Below are the code and all the weights of a small trained network. Each question names an input and a class and asks about switching units off, where a switched-off unit gives its printed mean instead of its output.

import numpy as np


def w(rows, s, z=0):
    codes = np.array(rows[::2]) - 128.0
    scale = np.full(codes.shape[1], s)
    scale[-1] = z or s
    return codes * scale


def norm(h):
    return h / np.sqrt((h * h).mean(-1, keepdims=True) + 1e-5)


def f(y):
    return y / 2 * (1 + np.tanh(0.7978845608 * (y + 0.044715 * y**3)))


def log_softmax(a):
    a = a - a.max(-1, keepdims=True)
    return a - np.log(np.exp(a).sum(-1, keepdims=True))


def net(x, mask):
    res = np.array(x, float).reshape(1, 8) / 4 @ E
    u = 0
    for l in range(2):
        y = f(norm(res) @ A[l][:, :-1].T + A[l][:, -1])
        res = res + np.where(mask[u : u + 12], y, B[l][:, -1]) @ B[l][:, :-1]
        u += 12
    return log_softmax(norm(res)[-1] @ U[:, :-1].T + U[:, -1])


A, B = {}, {}
E = w([
[118,128,254,60,173,47],'x0',
[139,194,115,52,144,178],'x1',
[124,133,132,130,119,128],'x2',
[118,166,176,180,123,173],'x3',
[134,140,135,123,109,114],'x4',
[118,123,126,136,142,141],'x5',
[137,135,132,115,103,107],'x6',
[213,23,163,95,81,206],'x7',
],0.0081)
A[0] = w([
[75,62,125,166,85,107,60],'L0N1',
[148,131,189,93,121,103,81],'L0N2',
[177,193,70,156,146,120,216],'L0N3',
[130,181,108,69,125,175,3],'L0N4',
[160,159,58,120,8,155,54],'L0N5',
[181,94,141,96,97,224,98],'L0N6',
[145,201,223,190,118,188,146],'L0N7',
[136,167,123,71,139,178,56],'L0N8',
[99,100,176,66,118,107,148],'L0N9',
[185,47,220,146,115,167,161],'L0N10',
[160,143,74,178,132,174,150],'L0N11',
[88,135,171,203,131,173,57],'L0N12',
],0.011,0.0056)
B[0] = w([
[126,71,197,187,119,56,152],'L0N1',
[97,51,101,123,170,194,165],'L0N2',
[84,182,124,136,175,157,219],'L0N3',
[207,134,234,217,130,114,141],'L0N4',
[108,54,105,162,255,178,188],'L0N5',
[60,204,105,74,60,121,209],'L0N6',
[131,79,42,65,200,65,206],'L0N7',
[242,135,205,212,113,108,150],'L0N8',
[115,103,63,163,214,174,193],'L0N9',
[111,157,125,122,63,91,254],'L0N10',
[120,73,164,108,181,131,201],'L0N11',
[189,131,120,126,162,84,147],'L0N12',
],0.0087,0.007)
A[1] = w([
[102,142,128,112,209,89,177],'L1N1',
[90,132,111,81,157,57,225],'L1N2',
[90,114,193,64,168,101,2],'L1N3',
[147,186,64,96,164,148,109],'L1N4',
[96,124,64,61,123,87,34],'L1N5',
[122,109,211,92,150,123,31],'L1N6',
[248,192,205,118,136,146,32],'L1N7',
[104,130,173,51,164,83,39],'L1N8',
[193,185,140,80,157,170,116],'L1N9',
[111,75,136,101,203,165,110],'L1N10',
[135,60,167,75,102,156,167],'L1N11',
[154,90,133,201,116,91,107],'L1N12',
],0.013,0.0052)
B[1] = w([
[133,160,124,97,33,108,254],'L1N1',
[201,138,121,119,68,185,254],'L1N2',
[59,83,98,153,228,202,152],'L1N3',
[150,57,175,93,121,133,196],'L1N4',
[191,64,67,125,127,61,170],'L1N5',
[71,143,77,171,200,193,131],'L1N6',
[210,110,161,136,91,43,146],'L1N7',
[73,89,120,205,165,194,168],'L1N8',
[159,89,227,172,95,62,169],'L1N9',
[175,79,60,194,143,24,210],'L1N10',
[143,254,99,156,110,163,176],'L1N11',
[148,69,186,94,149,125,158],'L1N12',
],0.01)
U = w([
[41,98,56,193,249,212,65],'0',
[58,239,109,99,62,167,36],'1',
[162,129,119,145,126,99,162],'2',
[153,123,120,141,124,100,166],'3',
[164,113,106,104,141,78,30],'4',
[124,101,255,183,139,113,4],'5',
],0.012,0.0023)

Each question gives the input, the list of numbers given to net, and the class t.
The units are the neurons (one row each of A and B). Each row of codes is followed by its name. A weight is (code - 128) times the scale printed after its matrix; where a second scale follows, it is the last column's (A, B and U).
mask holds one flag per neuron, layer by layer. A switched-off neuron (its flag False) gives its mean, the last column of its row in B, instead of its output. The means were averaged over made-up inputs and are rounded, as every weight is.
A unit's drop is (log p(t) with every unit on - log p(t) with that unit switched off) / (log p(t) with every unit on - log p(t) with every unit switched off).
The circuit of an input: a set's keep is (log p(t) with only the set's units on - log p(t) with every unit switched off) / (log p(t) with every unit on - log p(t) with every unit switched off). Starting from the 12 units with the biggest drops (on a tie, the unit counted first), units are removed one at a time, each time the one whose removal leaves the highest keep (on an exact tie, the one counted first), for as long as the keep stays at least 0.8.
units of the circuit, in order: the units of the circuit, biggest drop first
unit that matters most: the unit with the biggest drop
k most important neurons: the k neurons with the biggest drops, biggest first
top k neurons in layer l: the k neurons of layer l with the biggest drops, biggest first
input [5,-3,-3,0,-5,4,3,0], class 0: units of the circuit, in order => (L1N3)
input [-3,-5,-7,-6,7,4,8,8], class 1: units of the circuit, in order => (L1N11, L1N10, L0N6)
input [-4,7,0,2,5,-1,1,6], class 5: 2 most important neurons => (L1N9, L0N8)
input [-8,-3,3,-3,7,0,1,8], class 0: 3 most important neurons => (L0N5, L1N1, L1N2)
input [3,-6,7,-4,1,-1,-1,3], class 5: 2 most important neurons => (L0N7, L0N1)
input [-7,-8,-3,7,3,6,2,2], class 5: units of the circuit, in order => (L0N1, L1N12)
input [5,-8,5,-3,7,-8,-2,-5], class 5: units of the circuit, in order => (L0N7, L1N10)
input [-5,7,-5,-6,6,0,-6,-4], class 5: top 4 neurons in layer 0 => (L0N4, L0N7, L0N8, L0N9)
input [-3,3,7,8,-4,-7,7,-6], class 4: 2 most important neurons => (L0N7, L1N4)
input [6,-3,-6,0,-3,-5,2,-7], class 1: 4 most important neurons => (L1N1, L0N11, L1N2, L0N5)
input [4,8,8,-2,-1,0,-5,8], class 1: 2 most important neurons => (L0N6, L1N11)
input [-5,4,-1,-1,4,-2,5,-4], class 0: 4 most important neurons => (L0N5, L0N3, L0N7, L1N2)
input [-7,7,5,-6,-5,-5,7,7], class 0: top 4 neurons in layer 1 => (L1N1, L1N2, L1N7, L1N5)
input [-8,2,-3,-5,7,-7,7,3], class 0: unit that matters most => L0N5
input [-2,-2,-5,5,2,6,-3,-6], class 1: 2 most important neurons => (L1N1, L0N5)
input [-1,8,4,0,0,-2,6,7], class 5: 2 most important neurons => (L0N8, L1N9)
input [7,3,1,7,-1,-2,-1,5], class 0: 2 most important neurons => (L1N3, L1N8)
input [5,3,6,6,-3,-6,7,-8], class 1: 2 most important neurons => (L1N1, L1N10)
input [4,-4,-6,8,0,-2,3,3], class 4: 2 most important neurons => (L0N7, L1N5)
input [3,7,4,-6,3,-7,-6,0], class 5: unit that matters most => L1N9
input [-5,-1,-2,8,4,0,2,-6], class 4: top 2 neurons in layer 1 => (L1N4, L1N11)
input [-1,-7,-6,4,-2,4,4,1], class 5: top 2 neurons in layer 0 => (L0N1, L0N6)
input [-4,0,-4,-4,6,2,-7,8], class 1: top 2 neurons in layer 0 => (L0N7, L0N6)
input [-5,-8,7,5,-5,-2,6,-2], class 5: top 3 neurons in layer 1 => (L1N12, L1N5, L1N10)
